Below is a small trained network, with its code and all its weights. Each question gives an input and a class and asks what happens when units are switched off, that is, made to give their printed mean instead of their output.

import numpy as np


def w(rows, s, z=0):
    codes = np.array(rows[::2]) - 128.0
    scale = np.full(codes.shape[1], s)
    scale[-1] = z or s
    return codes * scale


def f(y):
    return y / 2 * (1 + np.tanh(0.7978845608 * (y + 0.044715 * y**3)))


def log_softmax(a):
    a = a - a.max(-1, keepdims=True)
    return a - np.log(np.exp(a).sum(-1, keepdims=True))


def net(x, mask):
    res = np.array(x, float).reshape(1, 6) / 4 @ E
    y = f(res @ A[0][:, :-1].T + A[0][:, -1])
    res = res + np.where(mask, y, B[0][:, -1]) @ B[0][:, :-1]
    return log_softmax(res[-1] @ U[:, :-1].T + U[:, -1])


A, B = {}, {}
E = w([
[28,153,75,98,167,89,108,179,145,245],'x0',
[138,122,254,155,191,152,121,162,181,73],'x1',
[153,67,127,148,58,230,63,98,21,145],'x2',
[145,95,103,68,100,109,174,177,102,132],'x3',
[189,228,104,149,195,117,121,86,78,180],'x4',
[159,120,115,13,124,89,215,243,108,166],'x5',
],0.0063)
A[0] = w([
[67,185,122,198,188,138,49,96,139,181,213],'N1',
[91,133,115,44,149,19,235,226,170,137,252],'N2',
[205,116,207,132,123,172,163,154,82,95,167],'N3',
[112,135,137,222,137,134,62,23,190,75,153],'N4',
[101,47,167,86,102,127,171,213,165,104,159],'N5',
[182,122,248,198,143,170,101,84,146,19,215],'N6',
[168,63,74,134,23,196,109,77,44,130,186],'N7',
[110,147,133,220,136,137,62,32,193,68,160],'N8',
[75,181,95,149,176,149,58,113,106,229,164],'N9',
[98,155,122,198,138,174,15,64,111,165,213],'N10',
[164,254,65,91,203,28,197,135,143,171,136],'N11',
[70,18,136,83,73,113,156,194,180,129,162],'N12',
[130,206,78,90,181,19,198,172,156,159,169],'N13',
[169,137,244,193,154,148,101,90,165,22,183],'N14',
],0.0056,0.0033)
B[0] = w([
[40,171,142,193,180,103,91,123,124,175,216],'N1',
[114,142,99,17,95,34,226,221,240,151,253],'N2',
[218,91,146,63,175,211,111,167,125,109,178],'N3',
[50,129,139,232,120,109,132,8,146,86,224],'N4',
[90,52,147,25,129,124,114,219,166,96,187],'N5',
[180,123,174,145,189,206,179,78,158,24,254],'N6',
[181,56,32,102,2,168,69,32,23,75,232],'N7',
[31,133,155,231,106,123,141,13,148,83,223],'N8',
[81,165,118,166,149,111,51,156,92,215,201],'N9',
[48,143,120,234,152,151,53,54,98,160,232],'N10',
[208,235,121,136,124,68,208,83,135,181,213],'N11',
[51,48,118,61,87,95,109,177,146,85,190],'N12',
[153,193,110,90,84,32,197,143,152,171,215],'N13',
[148,131,215,172,213,195,190,88,192,33,235],'N14',
],0.0056,0.0075)
U = w([
[72,172,116,173,162,123,35,124,88,239,165],'0',
[161,68,42,121,40,165,74,84,25,104,255],'1',
[222,103,204,96,192,196,144,165,133,87,61],'2',
[172,254,105,101,127,55,210,150,155,187,100],'3',
[89,146,179,201,155,144,137,66,171,61,63],'4',
[38,41,121,75,103,84,138,208,176,124,127],'5',
],0.0068,0.00099)

Each question gives the input, the list of numbers given to net, and the class t.
The units are the neurons (one row each of A and B). Each row of codes is followed by its name. A weight is (code - 128) times the scale printed after its matrix; where a second scale follows, it is the last column's (A, B and U).
mask holds one flag per neuron, in row order. A switched-off neuron (its flag False) gives its mean, the last column of its row in B, instead of its output. The means were averaged over made-up inputs and are rounded, as every weight is.
A unit's drop is (log p(t) with every unit on - log p(t) with that unit switched off) / (log p(t) with every unit on - log p(t) with every unit switched off).
The circuit of an input: a set's keep is (log p(t) with only the set's units on - log p(t) with every unit switched off) / (log p(t) with every unit on - log p(t) with every unit switched off). Starting from the 12 units with the biggest drops (on a tie, the unit counted first), units are removed one at a time, each time the one whose removal leaves the highest keep (on an exact tie, the one counted first), for as long as the keep stays at least 0.8.
circuit, biggest first: the units of the circuit, biggest drop first
k most important neurons: the k neurons with the biggest drops, biggest first
drop of u: that unit's drop, to one decimal
input [8,1,-7,-2,-3,-1], class 3: circuit, biggest first : [N11; N13]
input [3,8,-3,1,0,0], class 3: most important neuron : [N2]
input [-8,-3,1,2,8,3], class 1: circuit, biggest first : [N7; N2]
input [-5,5,-1,4,-2,-3], class 2: circuit, biggest first : [N3; N10]
input [-1,7,-5,-3,1,3], class 3: 2 most important neurons : [N2; N13]
input [-3,2,-8,-8,-3,4], class 3: circuit, biggest first : [N2; N13]
input [0,-3,0,1,0,-1], class 1: 2 most important neurons : [N2; N14]
input [2,-1,-6,-7,0,-1], class 3: 2 most important neurons : [N11; N13]
input [-7,-3,1,3,-1,7], class 5: 3 most important neurons : [N2; N5; N6]
input [-3,7,-5,5,-5,1], class 5: 3 most important neurons : [N2; N12; N5]
input [-7,6,1,5,-3,-3], class 2: 2 most important neurons : [N3; N10]
input [-5,0,2,0,1,0], class 2: drop of N10 : 0.2
input [-5,3,-8,-4,-3,7], class 3: drop of N5 : -0.2
input [3,5,8,4,4,2], class 1: drop of N10 : 0.0
input [3,2,8,1,-8,-3], class 1: circuit, biggest first : [N7]
input [-5,-7,-4,6,6,-6], class 1: circuit, biggest first : [N2; N14]
